Below are the code and all the weights of a small trained network. Each question names an input and a class and asks about switching units off, where a switched-off unit gives its printed mean instead of its output.

import numpy as np


def w(rows, s, z=0):
    codes = np.array(rows[::2]) - 128.0
    scale = np.full(codes.shape[1], s)
    scale[-1] = z or s
    return codes * scale


def f(y):
    return np.maximum(y, 0)


def log_softmax(a):
    a = a - a.max(-1, keepdims=True)
    return a - np.log(np.exp(a).sum(-1, keepdims=True))


def net(x, mask):
    res = np.array(x, float).reshape(1, 5) / 4 @ E
    y = f(res @ A[0][:, :-1].T + A[0][:, -1])
    res = res + np.where(mask, y, B[0][:, -1]) @ B[0][:, :-1]
    return log_softmax(res[-1] @ U[:, :-1].T + U[:, -1])


A, B = {}, {}
E = w([
[139,242,168,125,149,121,74,216,92],'x0',
[175,152,60,88,210,144,169,159,136],'x1',
[167,130,252,123,179,149,162,123,181],'x2',
[168,203,99,204,75,195,155,133,183],'x3',
[135,159,132,188,177,122,151,44,27],'x4',
],0.011)
A[0] = w([
[79,119,158,175,69,137,116,129,113,108],'N0',
[106,128,106,88,104,138,88,178,222,21],'N1',
[210,181,109,155,81,179,126,118,161,55],'N2',
[98,94,194,76,95,60,81,100,99,133],'N3',
[138,69,128,116,160,127,152,51,194,92],'N4',
[178,169,102,210,81,125,138,110,163,47],'N5',
[153,157,74,87,179,166,178,126,95,118],'N6',
[126,109,132,69,103,119,90,185,213,127],'N7',
[96,144,40,182,90,102,104,150,103,59],'N8',
[78,157,59,140,93,108,132,131,91,68],'N9',
[126,148,105,155,190,128,151,91,103,30],'N10',
[146,171,126,117,117,104,103,140,116,4],'N11',
[104,139,182,171,103,126,107,89,117,92],'N12',
[171,158,76,85,153,126,183,133,145,130],'N13',
[132,104,149,113,175,98,118,102,61,96],'N14',
[84,124,159,186,54,120,87,111,111,65],'N15',
[115,121,154,217,70,149,93,117,137,121],'N16',
[213,118,87,89,188,130,144,146,119,73],'N17',
[154,143,71,127,186,145,154,135,140,59],'N18',
[124,112,36,114,74,153,99,108,106,92],'N19',
[149,160,129,144,144,165,79,180,107,66],'N20',
[172,77,180,129,141,135,193,89,171,74],'N21',
[96,217,160,109,172,114,38,175,99,71],'N22',
[101,121,172,170,73,101,107,126,97,179],'N23',
[125,167,134,219,173,110,144,69,62,65],'N24',
[129,190,84,254,66,229,169,113,147,67],'N25',
[63,84,98,85,165,40,105,160,85,92],'N26',
[152,187,166,154,143,125,65,209,96,121],'N27',
[89,82,60,151,107,126,165,117,130,104],'N28',
[108,141,56,136,111,146,74,154,79,29],'N29',
[113,39,96,145,107,178,201,75,152,79],'N30',
[146,160,251,163,181,157,193,123,176,82],'N31',
[120,98,117,73,86,101,120,188,202,53],'N32',
[159,174,147,196,166,109,153,42,47,109],'N33',
],0.0099,0.003)
B[0] = w([
[106,93,102,73,100,157,202,191,182,178],'N0',
[147,112,111,205,99,192,71,136,147,209],'N1',
[145,113,152,72,140,144,87,82,57,200],'N2',
[191,128,118,26,147,214,130,89,172,216],'N3',
[40,197,146,138,90,99,117,60,26,198],'N4',
[201,87,109,39,238,172,46,45,54,193],'N5',
[163,116,86,63,64,204,231,170,211,190],'N6',
[171,93,48,232,147,177,36,138,152,228],'N7',
[161,254,255,154,242,44,161,170,176,205],'N8',
[176,247,212,177,179,97,150,164,181,193],'N9',
[135,96,105,190,95,227,98,226,186,173],'N10',
[73,169,141,149,86,110,121,92,97,153],'N11',
[122,131,126,88,83,128,174,192,228,180],'N12',
[126,113,94,74,57,138,219,143,157,184],'N13',
[221,47,114,105,200,247,13,107,85,190],'N14',
[178,161,107,74,62,139,206,171,183,190],'N15',
[171,135,71,45,98,164,215,156,149,193],'N16',
[127,156,129,53,67,193,175,140,217,184],'N17',
[118,210,83,60,52,165,144,179,174,173],'N18',
[99,185,210,181,197,65,162,94,166,206],'N19',
[86,146,106,133,77,116,148,93,77,183],'N20',
[83,214,221,152,145,72,158,100,108,194],'N21',
[26,158,125,122,52,105,169,46,16,226],'N22',
[179,131,78,89,97,183,212,189,168,192],'N23',
[178,83,56,237,54,217,50,147,179,223],'N24',
[185,79,84,30,240,197,41,28,59,247],'N25',
[189,144,157,69,197,198,72,59,123,230],'N26',
[31,143,119,163,81,104,197,33,21,228],'N27',
[49,231,199,140,99,61,155,69,52,193],'N28',
[125,200,248,176,172,121,157,134,180,193],'N29',
[62,155,133,166,22,126,152,60,42,211],'N30',
[96,218,223,158,231,60,136,141,193,247],'N31',
[140,69,56,239,140,229,19,179,140,216],'N32',
[170,61,51,252,105,183,88,181,171,242],'N33',
],0.0055,0.012)
U = w([
[140,84,82,246,111,158,57,142,152,121],'0',
[156,99,129,5,206,155,59,70,79,123],'1',
[33,146,140,156,64,117,164,75,29,116],'2',
[118,177,228,170,207,107,155,131,185,127],'3',
[141,116,95,22,66,151,206,158,194,119],'4',
[121,105,108,119,146,120,144,121,127,247],'5',
[132,91,150,114,135,86,129,169,123,108],'6',
[113,86,124,117,148,97,131,139,122,108],'7',
],0.011,0.014)

Each question gives the input, the list of numbers given to net, and the class t.
The units are the neurons (one row each of A and B). Each row of codes is followed by its name. A weight is (code - 128) times the scale printed after its matrix; where a second scale follows, it is the last column's (A, B and U).
mask holds one flag per neuron, in row order. A switched-off neuron (its flag False) gives its mean, the last column of its row in B, instead of its output. The means were averaged over made-up inputs and are rounded, as every weight is.
A unit's drop is (log p(t) with every unit on - log p(t) with that unit switched off) / (log p(t) with every unit on - log p(t) with every unit switched off).
The circuit of an input: a set's keep is (log p(t) with only the set's units on - log p(t) with every unit switched off) / (log p(t) with every unit on - log p(t) with every unit switched off). Starting from the 12 units with the biggest drops (on a tie, the unit counted first), units are removed one at a time, each time the one whose removal leaves the highest keep (on an exact tie, the one counted first), for as long as the keep stays at least 0.8.
circuit, biggest first: the units of the circuit, biggest drop first
unit that matters most: the unit with the biggest drop
top k neurons: the k neurons with the biggest drops, biggest first
drop when u is switched off: that unit's drop, to one decimal
input [-3,-4,5,-5,-5], class 0: circuit, biggest first -> (N32)
input [-7,5,-8,-2,-6], class 3: circuit, biggest first -> (N19, N8)
input [-6,6,4,7,5], class 1: top 3 neurons -> (N25, N5, N2)
input [-2,-6,-8,-2,8], class 0: top 4 neurons -> (N24, N33, N31, N14)
input [2,7,-2,-6,-4], class 4: top 2 neurons -> (N25, N17)
input [6,7,1,8,7], class 1: top 3 neurons -> (N25, N5, N2)
input [-1,-7,-6,5,4], class 4: top 2 neurons -> (N16, N15)
input [1,5,-5,4,2], class 3: top 4 neurons -> (N8, N29, N9, N19)
input [6,-2,-5,4,-5], class 2: top 3 neurons -> (N27, N22, N33)
input [-3,8,-8,2,-4], class 3: top 2 neurons -> (N19, N8)
input [5,-5,1,1,-3], class 2: top 4 neurons -> (N27, N22, N6, N17)
input [8,6,4,-7,5], class 2: top 3 neurons -> (N22, N27, N25)
input [-7,0,4,3,7], class 0: top 4 neurons -> (N33, N24, N22, N27)
input [-6,3,8,6,-5], class 3: top 4 neurons -> (N31, N21, N22, N27)
input [0,-8,0,-4,-7], class 4: unit that matters most -> N3
input [3,-5,-6,6,4], class 1: top 3 neurons -> (N25, N5, N31)
input [6,0,-4,-5,0], class 2: drop when N22 is switched off -> 1.6
input [1,-2,-6,4,1], class 3: drop when N8 is switched off -> 0.2
input [-2,7,-7,4,-1], class 3: drop when N28 is switched off -> 0.1
input [1,5,5,8,-8], class 0: unit that matters most -> N7
